[128 = 0]

tevab_mudis: [121 115 113 122 191  85 145 122 165 177 186 112  86 192 132 119 100 171
 102 167 123 150 189 134  86 164 182  95 184 137  88 156]
tevab_mudis: [109 148 132 122 110 147 120 119 125 139 109 116 145 113 100 144 126 119
 120 148 118 137 121 127 139 130 140 128 131 138 132 112]
besi_tifez: [101 130 123 117  84 165 129 128 118 148 102 131 173 119  95 174 181 109
 135 139 149 117  61 128 129  94 108 170  82 142 196 114]
besi_tifez: [140 112  92 110 153 143 139  91 128 172  62 110 151 158 101 136 169 134
 140  99 149 153 105 171  88  87 116 104 122 101 126 115]
zeg_lovo: [121 107 174 128 140 141 112  95 135 134 107  95 107 146 126  88 113 144
 200  83 117 109 167 165 128 118 142 144 135 108 102 117]
tevab_mudis: [167 113 108 133 158  87 140 132 148 125 115 133 116 149 146 101 138 139
 158  63 122 138 155 139 129 136 112 124 170 103  99 112]
tevab_mudis: [ 85 144 156 125 111 144 118 128 139 129 151 104 123 135 104 135 105 129
 146 159 115 118 149 123 136 146 165 155 138 154 139 125]
basup_lig: [114 105 108  94 151  96 151 141 168  86 157  91 121 208 140 119 127 149
 187 114 159 137 157 130 118 154 132 160 172 142 144 157]
tevab_mudis: [174 137  48 138 167 108 151 119 129 164  61 158 105 100 153 128 141 127
 128  32 107 136 165 137 148 119 104  72 171  93  95  95]
basup_lig: [125 117 128 164 136 137 135 132 129 173 141 153 100 132 127 128 150 131
 161  84 118  86 138 145  97  96 138 154 102 119 153 111]
besi_tifez: [ 99 131 163 122  94 126 119 144 131 131 174 144 110  86 158 147 107 135
 118 154 110  90 142  83 202 165 129 155 133 160 147 141]
besi_tifez: [141 105 172 131 136 125 112 109 121 160 144 125 139 140 116 114 134 144
  92 174 133 142 100 144  96 118 135 116 104 116 103 138]
basup_lig: [161 133 175 185 100 106 110 158 116 159 166 183 137  82 119 121 149 114
  83 137  94 113  91 113 126 124 121 155 101 119 123  90]
zeg_lovo: [131 112 152 132 127 126 123 124 133 142 136 116 155 164  95 123 156 131
 129 151 143 144  91 150  81 110 133 151 108 122 136 123]
basup_lig: [140 129 174 109 100 110 104 123 132 114 117 112 166 108 116 119 124 128
 108 156 115 158 105 114 178 160 113 136 155 128  97 112]
basup_lig: [138 130 131 157 121 146 125 134 108 128 124 148 131 117 118 124 144 112
 127 118 130 115 103 141  92  93 123 135  83 117 144 118]
basup_lig: [141 126 161 181 111 115 120 146 130 194 156 174 119  99 116 130 158 126
 122 105  92  94 116 126 124 115 134 167 111 121 139  84]
tevab_mudis: [136 111  89 123 175 121 148 129 112 152 178 157  93 139 172 143 112 151
  41 194 157 130 128 114  84 124 135  58  98 134 122 198]
zeg_lovo: [139  59 212  86 104 111 109 108 146  95 120  91 160 166 148  91 161 154
 213  94 159 116  95 145 173 128  79 200 124 111 133 138]
zeg_lovo: [134 127 155  84 112 106 115 129 146  28 106  74 160 152 131  94 102 125
 176 120 139 165 137 122 178 171 107 148 180 129  99 132]
zeg_lovo: [120 166  46 138 122 148 152 142 113 163 102 166 131  87 121 186 149 104
  79 126 124 127 112 107 129 112 123  97 117 141 166 115]
zeg_lovo: [140 172 102 147 135  85 133 153 162 135 132 113 161 163  57 130 132 113
 103 148  98 193 134 131  88 161 167 133 198 135 100  74]
basup_lig: [134 122 141 170 137 105 131 142 138 200 174 174  84 103 146 131 132 143
 115 107  90  87 158 115 138 135 146 140 134 128 126 109]
tevab_mudis: [116 118 161 136 121 128 121 130 139 130 146 118 124 146 118 116 131 133
 165 119 124 112 135 137 121 127 140 166 125 130 137 120]
besi_tifez: [124 112 119  99 119 154 129 102 121 129  76 105 164 143 110 140 163 125
 151 118 159 140  86 151 120  96 103 134 105 117 150 128]
besi_tifez: [129 121 138 160 146 113 132 141 135 174 182 150 107 147 120 128 133 140
 101 154 120 117 131 131  79 123 157 134 115 132 130 131]
basup_lig: [139 112 154 159 127 102 129 149 143 154 170 152 112 138 132 117 146 136
 148 103 113 101 133 127 119 128 132 170 128 125 138 111]
zeg_lovo: [119  97 177 128 135 158 113  97 118 134 122 100 131 162 111 101 135 139
 164 135 148 118 112 171  78  89 137 143  81 111 128 140]
tevab_mudis: [154  97 148 124 148  94 128 127 142 133 150 119 144 176 122 107 147 146
 119 146 145 154 106 143  91 129 123 134 133 114 109 137]
besi_tifez: [105 114  84 133 145 135 158 135 145 173 141 137 112 171 121 157 168 137
 163  99 148 100 129 142  84  98 138 157 113 137 186 132]
besi_tifez: [118 148 154 116  79 143 109 134 114  94 114 129 155  75 128 141 118 108
 115 148 117 126 105  98 193 146 108 141 124 143 136 119]
zeg_lovo: [121 140 101  76  99 141 129 114 139  66  37  80 175 128 114 134 141 109
 202  66 140 153 123 132 193 137  89 149 171 125 139 101]
besi_tifez: [110 106 218 155 111 109 108 156 129 144 252 154 101 125 149 119 104 150
  81 220 118  91 121  96 124 156 157 166  93 158 135 165]
tevab_mudis: [110 151 115 121 118 152 124 114 117 155 106 124 142 105 104 155 126 120
  93 161 121 141 116 125 132 125 140 104 123 138 131 121]
basup_lig: [131 137 128  96 143 132 117 103 111 109 115 117 111  88 167 121  69 140
  72 171 121 149 160 107 181 164 127  51 152 130  70 165]
zeg_lovo: [120 148 105 132 137 137 131 117 133 137  95 125  96 100 140 124 102 126
 162  71  97 111 187 128 168 139 139 111 165 124 110 106]
[109 175  87 135 137 173 130 118 107 104  93  97 157 152  59 139 116  96
  99 179 142 177 109 158  37  96 167  88 102 131 129 123]  zeg_lovo
[132  71 191 152 133 132 118 101 141 227 138 123 151 188  76 118 205 153
 164 122 142 113  72 188  44  68 137 190  75 102 152 101]  zeg_lovo
[132  76 100  90 184 131 145  63 145 236  78 107 116 172 132 138 167 177
 143  96 149 135 139 175 108  98 125  89 141  99 111 138]  besi_tifez
[122 121 161 107 100 143 111 106 132 119  80  92 173 137  92 123 151 122
 172 114 133 143  97 149 144 118 114 162 129 119 132 100]  basup_lig
[ 93 136 195 124  83 153  99 112 137 151 119  88 179 142  52 136 147 121
 149 171 118 142  88 147 119 123 154 185 118 140 143  90]  tevab_mudis
[159 126 124 123  97 145 120 129  95  96  82 147 176  90 129 136 161 101
 102 124 149 141  55 125 139  97  72 121  81 111 142 123]  tevab_mudis
[119 123 138 120 105 112 131 140 157 131 124 108 167 166  87 138 170 125
 173 112 133 139 101 136 125 131 124 193 149 135 159  95]  basup_lig
[136 122 158 122 118 132 112 114 118 131 120 122 147 117 120 122 128 129
 105 156 129 142 104 131 133 127 121 120 116 122 111 129]  besi_tifez
[161 121 132 124 120 102 125 138 136  84 102 123 151 134 132 104 142 120
 161  81 130 144 118 131 148 135  95 148 152 110 114 107]  tevab_mudis
[149 141 128 122 115 144 113 103 110 139  63 119 173 102  93 131 145 112
  98 135 124 167  87 144 128 110 111 100 121 107 103  98]  besi_tifez
[109 101 160  93 118 129 124 131 133  60 154 103 116 146 172 111 104 141
 176 130 156 105 141 114 167 148 111 156 124 142 142 175]  besi_tifez
[124 100 170 115 134 135 115 106 126 108 125 119  79 104 189  91  89 150
 190  73 117  79 187 127 195 141 116 130 137 116 103 148]  zeg_lovo
[129 157 112 110 104 128 124 139 125  69  99 116 149 102 130 132 109 106
 130 122 123 148 130 106 177 154 111 123 156 137 122 119]  tevab_mudis
[168 190 115 147 120 109 109 140 114  70  84 135 131  55 128  99  69  95
  89 109  73 170 168 105 185 173 127  71 190 114  48  85]  besi_tifez
[106 149  60 134 122 141 157 146 139 146 106 142 123 129 117 169 159 112
 163  75 128 107 136 124 127 111 127 151 135 141 185 104]  besi_tifez
[139 138 178 132 108 121 100 123 115 130 137 135 137  80 131 117 101 128
  76 173 101 140 121 108 170 156 129 109 134 129  86 122]  besi_tifez
[123  84 170 116 120 149 118  95 131 158  96 107 143 153 117 116 170 143
 197  87 146 105 103 167 121  88 110 172  97 106 147 117]  zeg_lovo
[111 130 116 111 122 176 126 109 101  98  94 111 140 126 123 135 126 114
 134 142 158 128 104 143 106  94 119 110  80 126 148 152]  zeg_lovo
[117 111 201 116  84 146 100 123 109 117 150 123 167 113 117 132 138 126
 100 199 144 126  63 118 140 123 114 157  76 139 144 145]  besi_tifez

mifesop: [101 105 140 139 131 149 126 122 120 129 104 131 114 178 126 126 112 146
 136 129 121 107  82  83  94 129 133 104 138 146 131 111]
kunavvifaf: [122 153 202 167 178 212 129  56 124 151 129 136 152 190 214 162 172 172
 129 149  98 106  22 141  67  84 135 113  89 171 106 162]
kunavvifaf: [151 135 162 127 157 145 118 101 109 153 116 106 136 152 163 141 113 161
 104  92 110 129 122 163  99 126 126 111 111 158 129 123]
mogabbufi: [139 125 135 154 182 184 166  90 141 126 112  80 172 171 210 109 139 135
  85 199 108 138 150 163  60 115 101 130 118 155  97 128]
rafzetir: [155 145 128 127 115  97 107 148 146 140 123 136 144  80 131 144 146 128
 124  95 130 160 169 165 181 150 132 139 104 129 125 126]
mogabbufi: [124 133 128 129 117 118 132 130 128 127 137 141 120 120 121 134 137 124
 144 119 130 128 116 120 133 123 131 131 131 121 129 141]
rafzetir: [151 139 122 122 125 101 132 132 126 125 110 121 136 100 104 143 120 144
 142  96 109 134 163 138 160 152 105 125 141 136 125  91]
rafzetir: [122 115 140 141 159 156 158  91 105 113  72 104 130 185 108 140  94 183
 156 126  76  87  99  79  87 144  83  90 174 172 116  49]
mifesop: [149 146 137 120 122 104 124 127 119 139 137 133 125 102 124 145 131 135
 136  83 123 138 138 152 146 131 126 130 123 127 132 136]
mogabbufi: [ 93 130 124 144  93 120 131 144 145 121 154 176 110 119 119 133 169 103
 167 141 148 128  76  88 140 110 152 140 124 103 127 175]
mifesop: [102 104 126 138 143 169 129 120 132 115 105 119 132 173 128 113 116 135
 121 179 125 104 102  91 101 127 127 116 137 141 124 100]
rafzetir: [121 138 132 126 128 131 145 113 116 124 152 136 116 132 127 131 135 123
 144 129 128 116 101 121 110 106 126 132 138 117 129 154]
mifesop: [175 157 148 118 136  89 144 112 102 155 140 112 125 105 151 152 122 148
 127  41 108 153 159 186 116 129 111 125 125 138 129 149]
mogabbufi: [103 102 135 121 119 153  70 149 134 133 112 143 119 148 107 119 111 128
 107 143 152 111  98 100 152 137 166 117 106 131 148 107]
rafzetir: [149 136 125 122 112 106  87 160 152 143 132 137 144  81 137 131 145 113
 102 114 150 163 172 171 186 146 151 145  88 120 133 137]
kunavvifaf: [150 140 146 127 142 130 120 114 121 139 116 119 139 125 138 145 125 152
 123 101 111 130 134 152 134 135 120 121 120 147 126 112]
rafzetir: [107 115 120 115 133 149 133 122 113 118 149 124 111 151 117 107 110 111
 119 161 144 104 106 108 100 106 137 130 141 111 139 142]
mifesop: [128 143 127 173 131 155 122 132 192 115  97 146 186 101 162 144 199 129
 139 198 115 151 137 135 182 146 120 147  95 145  90 106]
mifesop: [198 200 156 142 116  72 114 126 153 155 131 155 168  26 151 196 196 153
 160  41  99 182 172 215 225 152 112 150  85 141 106 139]
mogabbufi: [134 119 126 120 144 138 129 120 118 124 109 106 132 143 119 122 102 142
 116 132 117 117 143 127 119 138 114 118 140 141 130  93]
mogabbufi: [146 122 122 136 158 150 140 121 144 129 114  90 162 138 177 109 128 124
  83 169 124 149 178 168 104 133 114 135 114 142 112 121]
mogabbufi: [113 154 139 151 119 123 182  99 121 119 159 156 113 131 138 149 170 127
 189 122 111 118  68 102  94  94 112 134 151 117 111 179]
kunavvifaf: [ 83 133 115 150 115 159 154 121 151 100 166 164 126 130 131 119 180  91
 163 213 145 110  69  85 121  89 138 153 133  96 114 177]
mogabbufi: [164 101 134  97 155 148  41 155 134 156  88  82 157 129 143 106  73 140
  25 123 149 147 206 194 165 169 156 118  76 155 151  69]
mifesop: [113 130 117 120 121 152  91 137 146 105 125 149 139 105  81 130 137 121
 138 180 138 100 114 104 195 133 138 138 124 117 133  90]
mifesop: [143 137 139 141 132 118 142 122 131 140 122 123 137 126 157 139 141 138
 130 104 115 148 137 148 115 132 119 126 120 141 117 139]
rafzetir: [145 123 104 132 121  85 161 141 129 118  93 110 132 114 106 131 112 141
 149  97 102 144 182 120 133 164  89 119 162 140 117  83]
kunavvifaf: [ 78  64 138 154 120 160  90 160 145 143  72 133 115 210 151 103 106 136
  98 145 148 129  85  66  86 149 169  93 107 158 136 109]
rafzetir: [132 136 168 137 138 170  54 130 152 156 124 148 154 126 169 143 157 137
  89 140 147 137  98 164 168 126 175 131  56 145 132 139]
kunavvifaf: [123 157 115 149 110 132 119 135 174  96 115 169 163  69  88 157 188 128
 182 180 114 119 121 105 227 144 113 150 126 122 105  87]
kunavvifaf: [102  89 162 166 111 121 101 150 135 159  52 146 112 194 147 147 116 176
 142  58 112 141  76  71 100 168 148  77 113 182 128  96]
kunavvifaf: [144 159 164 135 166 173 134  76 119 136 148 121 149 138 172 147 151 147
 122 145 109 114  93 165 105  96 121 133 109 141 116 150]
[154 142  90 134 108  77 157 162 163 125 150 122 150  63 157 113 165  83
 116 137 145 191 219 180 154 139 118 165 116 100 110 170]  mogabbufi
[148 146 150 116 141 133 107 108 111 132 116 127 132 119 104 155 115 162
 139  95 106 107 117 138 156 136 118 116 130 146 134  89]  mifesop
[138 150 132 134 138 149 116 116 147 116 124 136 158 101 123 145 155 136
 138 162 116 119 128 140 175 130 118 140 117 132 116 104]  kunavvifaf
[141 165 151 103 144 144 127  82  90 119 158 137 117 113  84 159 120 154
 163 109 105  77  82 130 147 102 112 127 150 123 139 115]  rafzetir
[ 87  56  56 133 108 101 186 179 139 103 109  90 104 175 129  51  85  75
 100 181 157 153 194  73  48 146 118 125 176 106 126 132]  rafzetir
[143 115 147 121 152 146 101 122 118 148 103 101 136 155 151 124  97 151
  85 111 124 131 142 153 111 141 135 110 109 155 136 104]  kunavvifaf
[149  91  70  74 105  60 114 189 110 125 124  86 103  97  71  81  48  95
  78  90 160 152 249 147 148 169 128 130 154 101 161  95]  kunavvifaf
[149 143 117 126 129 101 160 123 123 124 135 116 132 105 130 132 131 126
 139 109 115 142 164 149 125 131 103 135 144 123 119 132]  mogabbufi
[196 166 109  85 128  59 141 129 101 129 145 100 131  48  85 144  99 135
 131  50 109 146 226 197 179 150  88 141 152 115 137 102]  kunavvifaf
[ 96 102  86 135 105 122 139 161 154  99 118 136 126 125  98 101 131  97
 138 186 145 128 145  81 143 140 128 138 148 108 124 113]  mogabbufi
[120 132 156 138 122 137  98 121 126 134  99 154 125 138 103 161 132 166
 160  97 109 106  76  96 158 141 133 107 124 152 131  91]  mifesop
[137 144 149 113 143 153  95 108 116 130 134 133 133 122 110 145 122 146
 125 127 123 100 103 139 157 120 135 126 117 133 138 108]  rafzetir
[145 149 134 137 171 139 222  59  88 106 120  88 130 163 133 142 112 167
 171 123  63  97 120 118  49 111  51 111 196 151 103 101]  mogabbufi
[132 116 143  83 175 195  68  93  89 109  91  97 134 160  49 130  49 179
 104 158 106  42 107 107 163 141 116  98 150 156 156   2]  rafzetir
[155 137 122 106 163 148 136 103 112 119 134  89 146 123 128 118 103 133
  98 154 117 114 168 166 121 123 104 134 138 130 128 102]  mifesop
[114 144 119 154 131 128 206  98 126 104 144 133 125 139 139 133 160 123
 181 154 102 119 100  98  80 102  90 135 169 120 101 156]  mogabbufi
[143 133 138 110 155 148 123 102 104 126 121 105 131 140 113 132  97 152
 118 124 111 101 130 139 123 127 112 117 140 141 135  91]  mifesop

retamogof: [114 160 145 148 124 105  80 109 144 122 170 124 142 137  98 133  83 124
  59 101 142 115 115 130 102 147 152 145 117 152 116 135]
retamogof: [123 114 110 148  98 116 121 121 111 101 143 131 155 128 102 126 155 158
 139 160 149 107 128 161 118  99 143 127 103 137 120 166]
befofetim: [135 121 150 135 126  67 163 136  77 115 192 128 134 107 118 133 103 119
 146 145 163 139 162 118 130 127  84  96 138 149 150 162]
kuffol: [129 130 132 145 109 102 103 102 116 107 132 116 134 143 124 145 130 111
  97 139 165 120  79 122  92 108 155 171 112 139  75 116]
befofetim: [157 173  60  55 151 150 131  89 181 103  94 142 143 224 146 193 184 124
  94 178 167 111  87 137 142 184 133 201 105 135 204 184]
kuffol: [146 174 106  87 133 125 140 126 143 113 117 146 114 150 133 128 164 133
 102 118 144 109 128 142 153 142 104 112 128 134 161 162]
befofetim: [158  97 133 113 123 125 123 161 134 108 119  76 133 159 134 131 116 118
 132 146 116 140  86 105  77 137 130 192  91 126  82 125]
retamogof: [102  65 147 181 117 139  83 125 127 152 140  94 169 108 165 145  83 128
 182 142  80 156 124 118 104  94 192 192 155 109  74  92]
kuffol: [121 146  84 108 136 124 111 133 145 119 124 125 132 108 126 149 130 143
 149  88 127 127 196 146 151 177  79  78 171 149 179 148]
pasipazez: [126 123 126 125 144 143 130 131 122 142 126 136  94 110 103 128 113 127
 114 121 125 129 161 117 151 158  85  94 122 119 148  98]
befofetim: [ 89  94 119 159 108 126  95 148 117 108 138  98 172  82 119 102 126 139
 182 112  97 128 146 145 109 118 156 111 123 131 112 157]
niraklazi: [146 161 106  94 157 126 133 104 164 148 141 146 136 168 166 189 112 130
 123 134 136 140 161 127 161 170 109 152 184 139 200 145]
pasipazez: [166 125  93  93 142 134  86 119 168 111 109  83 118 195 125 198 103 113
  80 143 148 135  99 101  86 199 106 218 108 141 115 100]
pasipazez: [ 81 196  92  92 168 134 122  77 149 117 103 159 129 127 115 144 152  74
  90  91 173 120 116 115 150 207 128  87 129 151 216 152]
kuffol: [165 198  93 106 115 126 155 104 190 133  66 168 130 192 129 158 171 166
  93  89 182 114 123 173  97 124 130 102 187 184 140 120]
niraklazi: [ 95 129 185 133 125 134  79 180  94 110 153  86  89  54 120  21 110  85
  89  69  54 111  84  94 144 111 140 116  52  74  52 127]
retamogof: [131  91 105 120 141 154 171 126 120 138  81 135 122 129 131 145 155 123
 182 161 138 147 137 118 129 137 110 114 132 122 152 103]
niraklazi: [172 121 101 117 125 148 144 109 144 151 119 158 113 172 149 181 148 176
 132 181 135 122 161 154 168 108 105 158 160 114 149 114]
pasipazez: [160 154 145 105 114  74 152 171 123  91 165 104 142 145 114 103 120 134
 113 107 144 123 122 134  89 134 101 115 112 165 124 190]
befofetim: [116 103 134 168 114 135 108 120 129 147 125 128 138 111 129 136 109 146
 146 123 117 135 144 138 117 102 149 128 156 128  97  91]
niraklazi: [137 117 134 110 147 145 155 150 128 145 132 132 115 125 136 119 121 132
 148 139 100 138 153 119 156 141 103 117 127 110 161 133]
befofetim: [ 87  82  96 130 116 150  92 149 117  98 110  87 175  86 167 105 168 122
 219 138  72 130 120 137 139 109 172 152 113  94 117 175]
pasipazez: [121 117 135 138 133 164 176 108 135 156  94 169 139 150 135 120 160 135
 151 170 131 133 101 136 133  92 176 132 122 116 147 119]
befofetim: [ 77  90 115 116 156 170 157 136 110 122 100 125 151  97 125  95 159  90
 196 158 101 143 112 105 144 155 153 112  78 101 184 160]
retamogof: [112 148 139 133 147 112 109 100 145 149 163 134 155 138 160 165  85 109
 122 120 127 145 137 116 136 148 152 157 175 139 160 135]
niraklazi: [ 83 153 135 132 128 103  66 133 121 103 145  94 137  73 144 100 111  85
 120  55 106 125 118 112 127 146 143 115 136 128 102 143]
pasipazez: [ 66 129 105 130 141 152 112 115 128 118 104 131 154  88 126 106 154 100
 163 108 115 127 124 127 141 152 160  95 117 122 165 152]
befofetim: [ 99 154 104 137 127 158 116 118 166 122 125 156 158 145  57 109 137 163
  88 121 135 100 136 167 115 161 157  92  85 155 182 169]
befofetim: [141 104 133 149 128 160 140 113 149 153 120 147 134 174  93 146 114 157
 104 178 136 127 113 136 104 123 155 162  99 130 130 100]
kuffol: [135 119 137 136 134 151 164 128 143 157 113 153 132 147 121 127 126 148
 139 146 124 137 135 136 124 118 140 119 136 130 148 114]
niraklazi: [151 171  74  80 103 109  82 142 130  69  98 101  98 117 149 123 194 134
 111  80 135  91 127 152 152 130  80 116 130 124  94 158]
pasipazez: [166 145 152  85 132  54 180 162  90  95 193 109 140 139 164 125 123 105
 152 144 147 141 131 110 133 128  83 134 134 143 155 211]
befofetim: [128 130 151 136 124 143 134 133 115 148 127 148  98 106 140  96 138 135
 122 124 102 119 130 131 166  88 130 111 129  96 108 108]
kuffol: [118 130 125 153 123 136  99 110 134 141 133 139 119 118 104 138 110 144
 101 117 131 118 149 139 133 130 128 116 136 131 119  98]
kuffol: [152 128 138  83 140 153 161 197 171 125  67  85 133 151 163  84 139 114
 164  82  75 153  90 109  81 144 138 138 124 130 109 133]
niraklazi: [107 111 120 131 126 124 125 150 114 116 117 107 136  85 134 108 134 118
 175  99 111 138 149 124 124 135 116  91 140 130 125 134]
kuffol: [130 134 159 113 153 130 184 135 106 146 158 159 113 127 121 103 123 115
 125 158 125 133 135 111 166 132 111 104 105 112 183 153]
niraklazi: [159 155 121  85 153 128 120 122 163 141 124 119 117 171 181 172 112 112
 110 123 119 142 122 108 144 159 114 183 165 122 146 121]
pasipazez: [123 110 109 108 146 148 145 111 114 125 106 132 120 134 142 145 157 102
 150 170 137 134 110 109 150 141 125 149 107 105 153 127]
pasipazez: [128 119 111 116 158 157 129  82 124 157 109 152  94 138 152 181 131 103
 123 168 141 138 132 102 178 149 111 157 143  97 158  78]
retamogof: [152 180 188 125 136 127 125 147 158 162 170 148 100 150 121  91  77 145
  41  89  95 117 123 129 141 118 133 129 127 124 118 122]
retamogof: [140 125 166 124 158 119 193 116 115 169 127 153 112 138 159 146 103  94
 145 144 146 165 125  90 133 127 119 124 167 129 153  90]
retamogof: [172 158 146  82 133 103 212 154 116 138 122 153 113 138 202 112 170 128
 176 127 124 141 138 131 170  83  98 102 185 120 153 163]
niraklazi: [108 152  93 143  93 102  68 106 123  91 118 117 140  99 134 134 161 135
 124  86 149 102 129 160 124 106 139 114 153 143  85 138]
retamogof: [126 137  84 104 122 152 103 140 137  99 107 122 115 120 104 113 169 149
 119 120 117  99 143 151 153 150 102 106  93 117 143 155]
pasipazez: [174 159 124 130 100  80  60 101 151 113 153 100 127 176 166 192 101 138
  65 115 155 117 102 135 100 108 134 219 171 146  51 106]
kuffol: [147 119 114 103 134 173 149 154 165 135  82 124 130 162 135 115 153 148
 144 139  95 130 112 136 120 132 141 146 109 116 138 132]
pasipazez: [150 140 160 151 119  94  91 151 144 150 183 110 123 119 131 139  49 158
  99  76 103 136 184 134 118 130 100 123 186 148  98 105]
niraklazi: [131 231 112  72 132 109 100 132 169  96 119 131 119 141 147 101 160 113
  63  43 129  97 105 144 145 155 124 106 139 146 145 184]
retamogof: [119 125 123 138 115 145  92 136 117 107 131 121  99 111  65  95 133 140
  74 124 125  95 120 135 129 137 114 112  56 115 100 120]
retamogof: [110 149 116 113 136  92 110 102 114 121 174 131 163 112 202 163 132 107
 171 134 123 136 152 130 183 121 138 152 189 119 172 188]
kuffol: [131 140 188 108 144 134 175 182 105 155 149 140  96  83 175  47 127 116
 154  99  56 137 140 111 191  87 115  85 137  80 133 146]
befofetim: [127 119 119 123 148 129 144 102 130 143 109 133 128 141 145 172 120 102
 145 143 153 152 127 105 122 152 123 142 156 136 150  97]
kuffol: [ 91  48  93 153 121 136  49 139 104  98 145  57 158  81 124 153 101 117
 187 148  92 139 152 112 117 161 127 172 101 106 102 127]
niraklazi: [165  90 106 119 118 141 127 132 108 125 127 123  95 138 131 155 147 156
 137 184 126 119 149 133 161 112  84 157 112  96 113 110]
[109 128 105 120 129 152  32 141 137 102 134  84  98  96 100 113 112 121
  75  91  86 101 132 120 147 175 107 144  76  98  97 117]  kuffol
[108  55 126 158 110 120 114 135  87 116 105  81 149  84 174 135 137 100
 221 144 112 157 110 106 102  88 153 161 145 108  59  96]  retamogof
[141 140 160 136 129 136 146 134 118 137 140 151  85 134  67  93 115 135
  56 132 142 109 115 123 126 127 109 100  72 125 116 104]  retamogof
[136 107 100 166  91  82  99 122 139  92 191 108 209 167  68 176  94 189
 128 167 172 117 160 176  58 141 142 156 117 194 142 194]  befofetim
[146  54  99 105 137 174 143 166 119 106  85  84 113 143  95 125 148 125
 162 187 110 136 108 103 103 165  99 162  41 101 121 115]  pasipazez
[123 170 140 107 158 138 101 124 159 149 143 131 107 133 136 132  89 109
  75  87 106 130 137 109 153 175 118 132 142 123 156 117]  retamogof
[144 163 150 138 123 120 150 112 154 153 132 162 137 164 131 133 118 148
  96 120 146 127 118 146 114 103 156 128 160 151 130 122]  pasipazez
[130  95 149 143 121 131 138 143 105 133 116 114 115 108 138 111 127 117
 152 134 115 140 113 112 117  99 131 133 121 111  83  95]  retamogof
[124  80 117 136 132 140  85 143 105 129 139  92 100  86 132 143 101 124
 150 132  93 136 169 108 156 148  84 138 126  94 105  89]  pasipazez
[104 116 116 142 129 112 103 104 118 117 135 113 151 117 134 156 117 103
 144 131 147 138 123 116 112 143 142 146 139 139 126 126]  retamogof
[156 102  67  69 137 171 155 152 164  96  70 101 159 192 141 148 189 140
 177 185 117 130  96 135 109 164 134 186  80 122 171 182]  kuffol
[139 115 136 167  87 140 113 143 144 128 155 139 161 151  90 103 129 206
 112 156 106  98 132 185 110  72 172 143  97 132 101 161]  retamogof
[116  72 121 167  95 112 136 119  82 108 135 120 161 109 125 132 154 139
 189 183 148 129 119 142 108  73 154 141 114 125  94 140]  retamogof
[104 157 104 103 143 149 154 116 160 108  82 140 163 162 104 113 169 107
 122 126 155 123  76 132  91 166 171 120  88 156 177 171]  pasipazez
[ 50 136 108 121 146 148 111 136 114 115  95 121 141  38 152  76 163  83
 196  62  87 133 146 120 167 150 141  51 144 109 163 153]  befofetim
[126 188 114 106 130 118 110 114 154 119 133 146 131 139 137 129 143 132
  91  92 137 108 131 148 148 141 130 114 148 142 155 163]  niraklazi
[105 117 115 118 137 112 105 119 103 112 147 108 141  97 172 144 133  93
 170 134 118 138 133 110 159 136 127 147 144 109 139 153]  pasipazez
[151 152 150  95 126 120 123 174 135 130 125 104 107 108 205  90 137 122
 148  75  65 133 127 122 162  94 117 134 169  97  91 139]  retamogof
[137  87 148 164  96 119 158 135  89 121 137 135 135 122 104 105 146 153
 150 175 143 121 113 144 107  64 144 125  96 124  85 127]  retamogof
[ 86 113  75 130 137 108 109  74  94  94 134 127 156 108 119 184 151  91
 161 165 188 129 138 120 137 171 119 127 125 142 178 154]  retamogof
[181 125 149 126 128 127 164 128 131 155 134 148  94 171 124 150 112 153
  95 161 145 131 132 126 129 109 100 148 135 127 115  90]  pasipazez
[149 160 126 110 145 117 107 134 168 133 142 114 116 158 102 156  74 130
  69  88 139 133 150 117 101 196  91 129 141 163 147 113]  pasipazez
[122 108 138 131 128 119 135 138 121 129 144 114 161 124 165 129 122 122
 176 143 106 145 125 123 126 110 153 155 144 121 130 155]  pasipazez
[125 102 148 128 144 160 165 138 121 144 117 138 117 137 103 103 128 119
 127 164 117 134 105 109 126 132 138 130  77 109 142 117]  befofetim
[151 157  87 122 102 139 138 114 155 130  89 165 129 148 143 143 187 186
 139 121 142 104 156 187 151  87 126 100 177 140 135 137]  niraklazi
